Below are the code and all the weights of a small trained network. Each question names an input and a class and asks about switching units off, where a switched-off unit gives its printed mean instead of its output.

import numpy as np


def w(rows, s, z=0):
    codes = np.array(rows[::2]) - 128.0
    scale = np.full(codes.shape[1], s)
    scale[-1] = z or s
    return codes * scale


def norm(h):
    return h / np.sqrt((h * h).mean(-1, keepdims=True) + 1e-5)


def f(y):
    return y / 2 * (1 + np.tanh(0.7978845608 * (y + 0.044715 * y**3)))


def log_softmax(a):
    a = a - a.max(-1, keepdims=True)
    return a - np.log(np.exp(a).sum(-1, keepdims=True))


def net(x, mask):
    res = np.array(x, float).reshape(1, 2) / 4 @ E
    u = 0
    for l in range(2):
        y = f(norm(res) @ A[l][:, :-1].T + A[l][:, -1])
        res = res + np.where(mask[u : u + 5], y, B[l][:, -1]) @ B[l][:, :-1]
        u += 5
    return log_softmax(norm(res)[-1] @ U[:, :-1].T + U[:, -1])


A, B = {}, {}
E = w([
[2,32,96,105,84,185,197,59,169,94],'x0',
[198,61,87,200,159,178,161,134,66,36],'x1',
],0.00077)
A[0] = w([
[167,156,102,117,157,132,109,126,136,93,71],'0.n0',
[148,226,195,64,121,52,58,175,143,221,39],'0.n1',
[212,142,97,184,254,136,78,178,69,96,83],'0.n2',
[25,118,97,41,103,137,130,65,211,179,3],'0.n3',
[97,74,102,149,93,152,210,94,118,73,124],'0.n4',
],0.0018,0.0004)
B[0] = w([
[100,165,129,131,127,125,146,90,69,124,131],'0.n0',
[106,21,17,140,221,217,69,66,212,78,254],'0.n1',
[103,190,158,139,2,63,209,97,119,119,238],'0.n2',
[178,215,214,125,61,56,214,230,25,123,203],'0.n3',
[214,102,85,153,160,137,21,199,187,210,196],'0.n4',
],0.0016,0.0015)
A[1] = w([
[164,170,143,162,73,84,148,97,80,108,89],'1.n0',
[79,151,246,90,102,98,155,154,118,166,65],'1.n1',
[140,120,91,163,190,171,101,66,105,89,77],'1.n2',
[99,144,84,96,253,153,70,72,167,125,1],'1.n3',
[130,74,95,146,157,199,124,141,135,125,152],'1.n4',
],0.0037,0.00089)
B[1] = w([
[17,201,104,154,65,229,191,93,109,59,213],'1.n0',
[203,98,206,116,55,49,174,242,120,215,200],'1.n1',
[125,84,196,51,106,81,123,216,147,240,208],'1.n2',
[5,155,58,94,165,40,110,234,9,9,249],'1.n3',
[171,187,55,194,160,34,57,57,221,163,214],'1.n4',
],0.0019,0.0021)
U = w([
[25,147,49,37,231,36,31,193,58,52,151],'0',
[102,222,128,182,42,255,217,52,54,24,160],'1',
[172,91,245,67,31,85,220,216,114,214,160],'2',
[213,53,40,198,168,103,63,41,238,173,157],'3',
[146,75,243,14,231,246,76,19,72,135,1],'4',
[147,86,214,25,219,241,93,57,90,127,13],'5',
[140,87,215,32,214,215,99,38,88,127,19],'6',
],0.0074,0.0077)

Each question gives the input, the list of numbers given to net, and the class t.
The units are the neurons (one row each of A and B). Each row of codes is followed by its name. A weight is (code - 128) times the scale printed after its matrix; where a second scale follows, it is the last column's (A, B and U).
mask holds one flag per neuron, layer by layer. A switched-off neuron (its flag False) gives its mean, the last column of its row in B, instead of its output. The means were averaged over made-up inputs and are rounded, as every weight is.
A unit's drop is (log p(t) with every unit on - log p(t) with that unit switched off) / (log p(t) with every unit on - log p(t) with every unit switched off).
The circuit of an input: a set's keep is (log p(t) with only the set's units on - log p(t) with every unit switched off) / (log p(t) with every unit on - log p(t) with every unit switched off). Starting from all 10 units, units are removed one at a time, each time the one whose removal leaves the highest keep (on an exact tie, the one counted first), for as long as the keep stays at least 0.8.
units of the circuit, in order: the units of the circuit, biggest drop first
unit that matters most: the unit with the biggest drop
top k neurons: the k neurons with the biggest drops, biggest first
k most important neurons of layer l: the k neurons of layer l with the biggest drops, biggest first
drop when u is switched off: that unit's drop, to one decimal
input [2,-3], class 2: unit that matters most => 0.n3
input [4,1], class 3: top 3 neurons => [0.n2; 0.n4; 1.n3]
input [5,-1], class 2: top 2 neurons => [0.n1; 0.n3]
input [1,4], class 3: top 2 neurons => [0.n3; 0.n4]
input [1,6], class 3: top 3 neurons => [0.n3; 0.n4; 1.n3]
input [0,4], class 1: top 2 neurons => [0.n1; 0.n2]
input [-3,8], class 1: 2 most important neurons of layer 0 => [0.n2; 0.n1]
input [1,-2], class 2: top 2 neurons => [0.n3; 1.n1]
input [-5,1], class 1: drop when 0.n2 is switched off => 2.1
input [-4,2], class 1: drop when 0.n2 is switched off => 2.0
input [2,8], class 3: drop when 0.n3 is switched off => 0.4
input [-8,3], class 1: drop when 0.n2 is switched off => 1.1
input [5,0], class 2: 2 most important neurons of layer 0 => [0.n1; 0.n3]
input [2,0], class 2: units of the circuit, in order => [0.n1]
